Below is a small trained network, with its code and all its weights. Each question gives an input and a class and asks what happens when units are switched off, that is, made to give their printed mean instead of their output.

import numpy as np


def w(rows, s, z=0):
    codes = np.array(rows[::2]) - 128.0
    scale = np.full(codes.shape[1], s)
    scale[-1] = z or s
    return codes * scale


def f(y):
    return np.maximum(y, 0)


def log_softmax(a):
    a = a - a.max(-1, keepdims=True)
    return a - np.log(np.exp(a).sum(-1, keepdims=True))


def net(x, mask):
    res = np.array(x, float).reshape(1, 3) / 4 @ E
    y = f(res @ A[0][:, :-1].T + A[0][:, -1])
    res = res + np.where(mask, y, B[0][:, -1]) @ B[0][:, :-1]
    return log_softmax(res[-1] @ U[:, :-1].T + U[:, -1])


A, B = {}, {}
E = w([
[226,50,41,33,236,116,245,97,82,177,14,197],'x0',
[214,232,44,46,57,61,56,221,157,150,195,221],'x1',
[33,112,51,188,65,6,168,202,3,251,84,85],'x2',
],0.0044)
A[0] = w([
[224,55,48,17,232,126,237,91,108,159,21,219,132],'neuron 1',
[56,209,228,217,40,177,24,129,199,49,222,63,164],'neuron 2',
[228,73,39,22,238,150,221,86,134,134,20,207,147],'neuron 3',
[66,33,225,198,197,220,190,21,122,87,67,34,119],'neuron 4',
[168,201,56,68,70,63,81,210,123,171,172,203,114],'neuron 5',
[201,142,194,59,187,213,97,59,204,38,160,178,69],'neuron 6',
[42,29,228,224,207,194,191,8,123,83,58,24,117],'neuron 7',
[221,61,54,34,220,143,233,95,110,148,24,208,129],'neuron 8',
[202,110,196,73,209,224,117,51,217,43,149,159,69],'neuron 9',
[214,131,194,74,176,219,87,55,216,41,174,161,68],'neuron 10',
[232,220,64,34,71,100,51,217,185,109,196,235,106],'neuron 11',
[185,170,174,72,142,207,71,62,215,46,189,165,65],'neuron 12',
[210,197,62,40,79,98,69,193,169,118,188,219,116],'neuron 13',
[212,225,74,44,78,99,51,210,173,108,210,221,107],'neuron 14',
[55,60,222,208,170,198,134,37,132,84,107,30,110],'neuron 15',
[205,160,190,70,169,224,75,67,212,35,179,173,67],'neuron 16',
[35,208,229,222,32,160,17,160,190,58,244,53,167],'neuron 17',
[212,138,181,72,181,213,111,61,214,46,150,172,82],'neuron 18',
[27,109,33,200,47,1,181,226,8,251,63,71,6],'neuron 19',
],0.0041,0.0013)
B[0] = w([
[206,231,211,200,71,215,50,199,234,21,65,128,228],'neuron 1',
[204,233,207,208,51,221,38,210,222,17,48,112,243],'neuron 2',
[206,228,207,215,51,219,27,207,207,27,56,122,224],'neuron 3',
[190,94,187,41,228,169,228,33,158,187,227,212,235],'neuron 4',
[147,76,145,56,205,125,209,48,113,197,193,189,200],'neuron 5',
[46,64,36,137,75,50,122,165,43,188,71,47,200],'neuron 6',
[188,69,187,29,229,158,236,23,126,196,229,226,246],'neuron 7',
[200,227,207,200,65,208,41,198,223,32,61,117,220],'neuron 8',
[38,46,32,137,87,44,149,163,48,200,82,58,204],'neuron 9',
[47,55,46,134,68,41,124,177,54,186,75,45,202],'neuron 10',
[193,88,189,37,224,170,229,30,146,194,220,222,215],'neuron 11',
[52,62,47,141,94,46,132,159,62,190,99,75,194],'neuron 12',
[173,103,185,57,199,162,214,50,150,181,216,201,201],'neuron 13',
[197,102,191,50,221,171,222,36,151,192,221,216,210],'neuron 14',
[194,112,192,52,218,181,217,40,152,168,219,213,217],'neuron 15',
[52,57,42,138,82,37,125,170,44,184,84,52,202],'neuron 16',
[227,243,230,217,61,233,32,205,233,20,56,132,253],'neuron 17',
[43,51,51,128,75,42,115,173,54,200,79,55,199],'neuron 18',
[5,20,3,147,53,2,113,207,14,224,46,18,253],'neuron 19',
],0.0043,0.0069)
U = w([
[218,244,231,239,35,239,11,223,244,10,47,132,252],'0',
[193,68,201,12,250,172,250,2,138,214,246,249,60],'1',
[6,23,8,163,37,10,107,210,10,228,45,12,28],'2',
],0.0067,0.0016)

Each question gives the input, the list of numbers given to net, and the class t.
The units are the neurons (one row each of A and B). Each row of codes is followed by its name. A weight is (code - 128) times the scale printed after its matrix; where a second scale follows, it is the last column's (A, B and U).
mask holds one flag per neuron, in row order. A switched-off neuron (its flag False) gives its mean, the last column of its row in B, instead of its output. The means were averaged over made-up inputs and are rounded, as every weight is.
A unit's drop is (log p(t) with every unit on - log p(t) with that unit switched off) / (log p(t) with every unit on - log p(t) with every unit switched off).
most important unit: the unit with the biggest drop
top k neurons: the k neurons with the biggest drops, biggest first
drop when u is switched off: that unit's drop, to one decimal
input [-7,-8,-1], class 1: most important unit	neuron 7
input [7,2,-7], class 0: top 2 neurons	[neuron 3; neuron 1]
input [5,4,-4], class 0: top 4 neurons	[neuron 3; neuron 1; neuron 8; neuron 7]
input [-6,8,-8], class 1: top 3 neurons	[neuron 11; neuron 14; neuron 13]
input [1,2,-3], class 2: top 3 neurons	[neuron 7; neuron 4; neuron 15]
input [-1,-6,6], class 1: top 2 neurons	[neuron 7; neuron 4]
input [7,4,-6], class 0: top 3 neurons	[neuron 3; neuron 1; neuron 8]
input [7,7,0], class 0: top 2 neurons	[neuron 3; neuron 1]
input [-5,-6,1], class 1: top 3 neurons	[neuron 7; neuron 15; neuron 4]
input [7,-6,-2], class 0: top 2 neurons	[neuron 3; neuron 1]
input [-3,4,-4], class 1: drop when neuron 5 is switched off	0.1
input [1,8,3], class 1: drop when neuron 6 is switched off	0.0
input [4,3,-1], class 0: drop when neuron 1 is switched off	0.1
input [7,-5,-5], class 0: most important unit	neuron 3
